Below is a small trained network, with its code and all its weights. Each question gives an input and a target symbol and asks what happens when units are switched off, that is, made to give their printed mean instead of their output.

import numpy as np


def w(rows, s, z=0):
    codes = np.array(rows[::2]) - 128.0
    scale = np.full(codes.shape[1], s)
    scale[-1] = z or s
    return codes * scale


def norm(h):
    return h / np.sqrt((h * h).mean(-1, keepdims=True) + 1e-5)


def f(y):
    return np.maximum(y, 0)


def softmax(a):
    e = np.exp(a - a.max(-1, keepdims=True))
    return e / e.sum(-1, keepdims=True)


def log_softmax(a):
    a = a - a.max(-1, keepdims=True)
    return a - np.log(np.exp(a).sum(-1, keepdims=True))


def net(x, mask):
    ids = ['βγδεζηθλμξπσφω'.index(c) for c in x.split()]
    T = len(ids)
    res = E[ids] + P[:T]
    u = 0
    for l in range(2):
        q, k, v = (norm(res) @ M[l].T for M in (Q, K, V))
        z = softmax(np.where(np.tri(T) > 0, q @ k.T / 3**0.5, -1e9)) @ v
        res = res + np.where(mask[u], z, O[l][:, -1]) @ O[l][:, :-1]
        u += 1
        y = f(norm(res) @ A[l][:, :-1].T + A[l][:, -1])
        res = res + np.where(mask[u : u + 4], y, B[l][:, -1]) @ B[l][:, :-1]
        u += 4
    return log_softmax(norm(res)[-1] @ U[:, :-1].T + U[:, -1])


Q, K, V, O, A, B = {}, {}, {}, {}, {}, {}
E = w([
[97,84,152,167,148,151,57,67],'β',
[201,122,134,114,120,132,176,127],'γ',
[190,164,143,113,121,154,203,140],'δ',
[105,145,81,182,150,128,128,86],'ε',
[143,84,156,159,132,177,98,138],'ζ',
[101,171,111,154,140,204,154,168],'η',
[156,44,163,210,111,98,75,140],'θ',
[192,85,120,151,115,61,153,86],'λ',
[113,86,113,167,146,190,109,160],'μ',
[145,42,91,165,118,111,148,175],'ξ',
[64,201,111,143,136,207,154,154],'π',
[94,124,53,198,141,165,159,184],'σ',
[116,137,136,114,158,172,125,4],'φ',
[61,137,23,182,123,85,200,99],'ω',
],0.0045)
P = w([
[153,213,183,150,114,72,123,141],'0',
[176,164,133,255,93,134,90,86],'1',
[157,123,133,227,223,140,122,100],'2',
[177,134,9,112,193,178,103,104],'3',
[175,121,53,207,71,202,125,66],'4',
[119,66,152,182,196,167,190,92],'5',
[135,78,20,78,171,180,127,97],'6',
[128,68,84,158,51,189,151,61],'7',
[80,31,130,77,190,149,228,109],'8',
[102,49,77,87,52,181,175,82],'9',
[99,20,143,121,102,195,224,104],'10',
],0.0042)
Q[0] = w([
[130,231,172,90,108,49,64,148],'L0H0',
[178,145,66,73,217,113,56,152],'L0H0',
[91,123,216,161,254,90,178,142],'L0H0',
],0.0094)
K[0] = w([
[189,207,172,168,167,85,39,188],'L0H0',
[167,133,163,247,152,153,152,88],'L0H0',
[141,157,110,144,18,147,76,107],'L0H0',
],0.011)
V[0] = w([
[216,54,97,122,98,44,166,139],'L0H0',
[70,170,75,141,159,48,176,11],'L0H0',
[41,122,42,195,109,99,143,238],'L0H0',
],0.011)
O[0] = w([
[211,184,103,142,209,177,86,141,128],'L0H0',
[115,154,178,220,157,164,253,153,254],'L0H0',
[114,70,45,111,166,29,155,197,68],'L0H0',
],0.0068)
A[0] = w([
[80,98,162,100,43,2,193,127,7],'L0N0',
[203,103,3,63,238,106,100,185,157],'L0N1',
[116,47,91,149,202,173,219,103,134],'L0N2',
[80,57,148,113,121,212,168,51,78],'L0N3',
],0.0077,0.002)
B[0] = w([
[73,216,137,97,149,241,159,113,177],'L0N0',
[92,148,175,253,63,159,109,156,200],'L0N1',
[131,140,92,180,105,123,111,25,254],'L0N2',
[92,94,168,200,79,135,100,129,230],'L0N3',
],0.0075,0.0079)
Q[1] = w([
[92,127,94,253,62,202,100,61],'L1H0',
[130,138,127,154,89,182,144,102],'L1H0',
[153,107,156,120,109,123,117,112],'L1H0',
],0.021)
K[1] = w([
[145,214,246,27,130,17,143,212],'L1H0',
[104,121,150,168,113,56,111,152],'L1H0',
[145,151,127,117,157,108,160,162],'L1H0',
],0.012)
V[1] = w([
[11,54,99,147,181,101,156,197],'L1H0',
[129,71,112,197,113,96,21,63],'L1H0',
[226,90,155,188,224,95,94,163],'L1H0',
],0.011)
O[1] = w([
[24,248,191,189,184,91,100,140,2],'L1H0',
[140,35,189,131,148,21,92,112,140],'L1H0',
[84,10,110,163,254,189,124,130,70],'L1H0',
],0.0065,0.0092)
A[1] = w([
[31,248,146,152,171,161,123,167,32],'L1N0',
[110,230,197,157,114,26,112,90,108],'L1N1',
[87,26,89,124,141,232,134,134,134],'L1N2',
[9,151,212,138,254,87,86,138,6],'L1N3',
],0.012,0.0017)
B[1] = w([
[157,35,118,79,142,63,178,148,210],'L1N0',
[99,83,83,101,201,171,68,90,211],'L1N1',
[100,209,150,80,169,95,91,147,254],'L1N2',
[167,159,57,113,3,199,99,163,157],'L1N3',
],0.011,0.0098)
U = w([
[81,104,178,140,98,206,117,32,176],'β',
[239,110,106,58,172,181,94,107,55],'γ',
[200,108,139,53,103,143,131,141,5],'δ',
[106,78,74,185,188,90,249,79,90],'ε',
[181,67,175,90,65,44,80,139,182],'ζ',
[79,201,110,43,91,97,173,151,168],'η',
[119,73,193,160,176,83,82,148,159],'θ',
[181,201,130,141,255,198,139,143,126],'λ',
[78,122,118,89,105,43,38,82,134],'μ',
[139,153,115,231,109,142,38,244,118],'ξ',
[65,188,138,55,98,86,183,146,111],'π',
[84,96,49,113,96,110,76,168,123],'σ',
[116,162,229,202,64,198,220,100,145],'φ',
[109,90,51,168,133,106,193,206,161],'ω',
],0.0048,0.0022)

Each question gives the input, a string of symbols that net reads in full, and the target symbol t.
The units are the heads (3 rows each of Q, K, V and O) and the neurons (one row each of A and B). Each row of codes is followed by its name. A weight is (code - 128) times the scale printed after its matrix; where a second scale follows, it is the last column's (O, A, B and U).
mask holds one flag per unit, layer by layer, with each layer's heads first. A switched-off unit (its flag False) gives its mean, the last column of its rows in O or B, instead of its output. The means were averaged over made-up inputs and are rounded, as every weight is.
A unit's drop is (log p(t) with every unit on - log p(t) with that unit switched off) / (log p(t) with every unit on - log p(t) with every unit switched off).
The circuit of an input: a set's keep is (log p(t) with only the set's units on - log p(t) with every unit switched off) / (log p(t) with every unit on - log p(t) with every unit switched off). Starting from all 10 units, units are removed one at a time, each time the one whose removal leaves the highest keep (on an exact tie, the one counted first), for as long as the keep stays at least 0.8.
units of the circuit, in order: the units of the circuit, biggest drop first
unit that matters most: the unit with the biggest drop
top k neurons: the k neurons with the biggest drops, biggest first
top k neurons in layer l: the k neurons of layer l with the biggest drops, biggest first
drop of u: that unit's drop, to one decimal
input φ φ δ λ φ φ η, target φ: units of the circuit, in order -> (L0H0)
input ζ ε π λ ζ β, target ζ: units of the circuit, in order -> (L0H0 L1H0)
input γ σ σ η λ γ δ λ λ, target γ: units of the circuit, in order -> (L0H0 L1H0 L0N2)
input λ σ σ ω μ ξ ξ ω γ γ, target λ: units of the circuit, in order -> (L0H0 L1H0)
input ξ η ξ λ ξ ξ μ γ, target ξ: units of the circuit, in order -> (L0H0 L0N1)
input γ λ η, target γ: units of the circuit, in order -> (L0H0 L1H0)
input φ ξ μ σ π ζ φ ξ, target φ: top 3 neurons in layer 1 -> (L1N1 L1N0 L1N3)
input ω ζ ω ζ φ, target ε: units of the circuit, in order -> (L0H0 L1N0 L1H0)
input μ μ π γ μ φ ε λ μ ζ, target μ: units of the circuit, in order -> (L0H0 L1H0)
input λ η λ λ μ, target λ: units of the circuit, in order -> (L0H0 L1N2 L1H0)
input λ λ λ ω, target λ: top 2 neurons in layer 1 -> (L1N2 L1N0)
input ξ η γ μ δ, target ξ: top 2 neurons -> (L0N1 L1N3)
input η η δ, target η: top 2 neurons -> (L0N0 L1N0)
input φ φ θ μ μ φ γ, target φ: unit that matters most -> L0H0
input γ λ φ γ ε η ξ ξ λ γ, target γ: top 2 neurons -> (L1N2 L0N0)
input λ μ σ μ φ λ λ, target λ: drop of L1H0 -> 0.3
input λ ξ μ, target ξ: drop of L1H0 -> -0.1
input γ ξ ε ξ γ ε φ λ λ, target γ: drop of L1N2 -> 0.2
